Below are the code and all the weights of a small trained network. Each question names an input and a class and asks about switching units off, where a switched-off unit gives its printed mean instead of its output.

import numpy as np


def w(rows, s, z=0):
    codes = np.array(rows[::2]) - 128.0
    scale = np.full(codes.shape[1], s)
    scale[-1] = z or s
    return codes * scale


def f(y):
    return y / 2 * (1 + np.tanh(0.7978845608 * (y + 0.044715 * y**3)))


def log_softmax(a):
    a = a - a.max(-1, keepdims=True)
    return a - np.log(np.exp(a).sum(-1, keepdims=True))


def net(x, mask):
    res = np.array(x, float).reshape(1, 6) / 4 @ E
    y = f(res @ A[0][:, :-1].T + A[0][:, -1])
    res = res + np.where(mask, y, B[0][:, -1]) @ B[0][:, :-1]
    return log_softmax(res[-1] @ U[:, :-1].T + U[:, -1])


A, B = {}, {}
E = w([
[61,70,154,130,197],'x0',
[131,202,159,82,159],'x1',
[213,70,185,141,109],'x2',
[130,163,80,248,103],'x3',
[109,64,108,58,88],'x4',
[107,132,113,138,207],'x5',
],0.012)
A[0] = w([
[97,73,241,11,147,170],'neuron 0',
[114,166,113,186,106,192],'neuron 1',
[143,28,182,126,96,202],'neuron 2',
[85,106,73,181,94,154],'neuron 3',
[201,174,155,178,61,235],'neuron 4',
[173,36,102,166,100,229],'neuron 5',
[151,179,133,86,155,168],'neuron 6',
[133,159,199,182,174,189],'neuron 7',
[42,131,77,102,77,244],'neuron 8',
[58,123,143,137,235,254],'neuron 9',
],0.012,0.0043)
B[0] = w([
[122,17,54,68,169,254],'neuron 0',
[170,135,164,117,30,198],'neuron 1',
[137,76,113,137,130,216],'neuron 2',
[119,139,96,224,75,199],'neuron 3',
[244,86,173,168,116,244],'neuron 4',
[121,89,151,163,168,221],'neuron 5',
[153,160,128,43,135,170],'neuron 6',
[122,149,176,115,194,196],'neuron 7',
[122,183,36,129,70,214],'neuron 8',
[61,203,164,113,199,255],'neuron 9',
],0.011,0.013)
U = w([
[77,176,254,113,166,130],'0',
[245,77,254,181,63,159],'1',
[15,164,72,219,120,119],'2',
[211,226,46,85,97,87],'3',
[46,124,95,71,139,4],'4',
[146,31,170,193,177,222],'5',
[144,53,50,10,140,152],'6',
[124,138,14,157,17,41],'7',
],0.0094,0.0033)

Each question gives the input, the list of numbers given to net, and the class t.
The units are the neurons (one row each of A and B). Each row of codes is followed by its name. A weight is (code - 128) times the scale printed after its matrix; where a second scale follows, it is the last column's (A, B and U).
mask holds one flag per neuron, in row order. A switched-off neuron (its flag False) gives its mean, the last column of its row in B, instead of its output. The means were averaged over made-up inputs and are rounded, as every weight is.
A unit's drop is (log p(t) with every unit on - log p(t) with that unit switched off) / (log p(t) with every unit on - log p(t) with every unit switched off).
The circuit of an input: a set's keep is (log p(t) with only the set's units on - log p(t) with every unit switched off) / (log p(t) with every unit on - log p(t) with every unit switched off). Starting from all 10 units, units are removed one at a time, each time the one whose removal leaves the highest keep (on an exact tie, the one counted first), for as long as the keep stays at least 0.8.
units of the circuit, in order: the units of the circuit, biggest drop first
unit that matters most: the unit with the biggest drop
top k neurons: the k neurons with the biggest drops, biggest first
drop of u: that unit's drop, to one decimal
input [2,3,3,0,1,6], class 0: unit that matters most	neuron 9
input [1,3,6,1,8,-7], class 6: top 2 neurons	(neuron 0; neuron 3)
input [2,-4,1,-3,-1,-7], class 6: top 2 neurons	(neuron 0; neuron 4)
input [3,-3,-3,-2,-4,-5], class 2: top 2 neurons	(neuron 4; neuron 0)
input [-3,2,-4,-1,1,4], class 3: top 2 neurons	(neuron 0; neuron 5)
input [8,-2,2,-6,-7,3], class 0: top 2 neurons	(neuron 9; neuron 7)
input [2,7,7,2,2,5], class 0: top 3 neurons	(neuron 7; neuron 8; neuron 4)
input [3,-3,-8,5,8,-1], class 7: top 2 neurons	(neuron 8; neuron 7)
input [2,-2,-5,8,-5,-8], class 1: top 3 neurons	(neuron 4; neuron 1; neuron 0)
input [4,-6,-7,-5,-4,7], class 2: top 4 neurons	(neuron 8; neuron 4; neuron 6; neuron 1)
input [-7,5,1,-1,-3,1], class 1: top 2 neurons	(neuron 4; neuron 8)
input [-1,-4,4,8,4,6], class 1: drop of neuron 6	0.0
input [2,5,3,-7,-8,1], class 6: drop of neuron 0	3.1
input [4,-8,-7,-1,6,-2], class 7: units of the circuit, in order	(neuron 8)
input [-2,0,0,5,2,7], class 2: drop of neuron 6	0.2
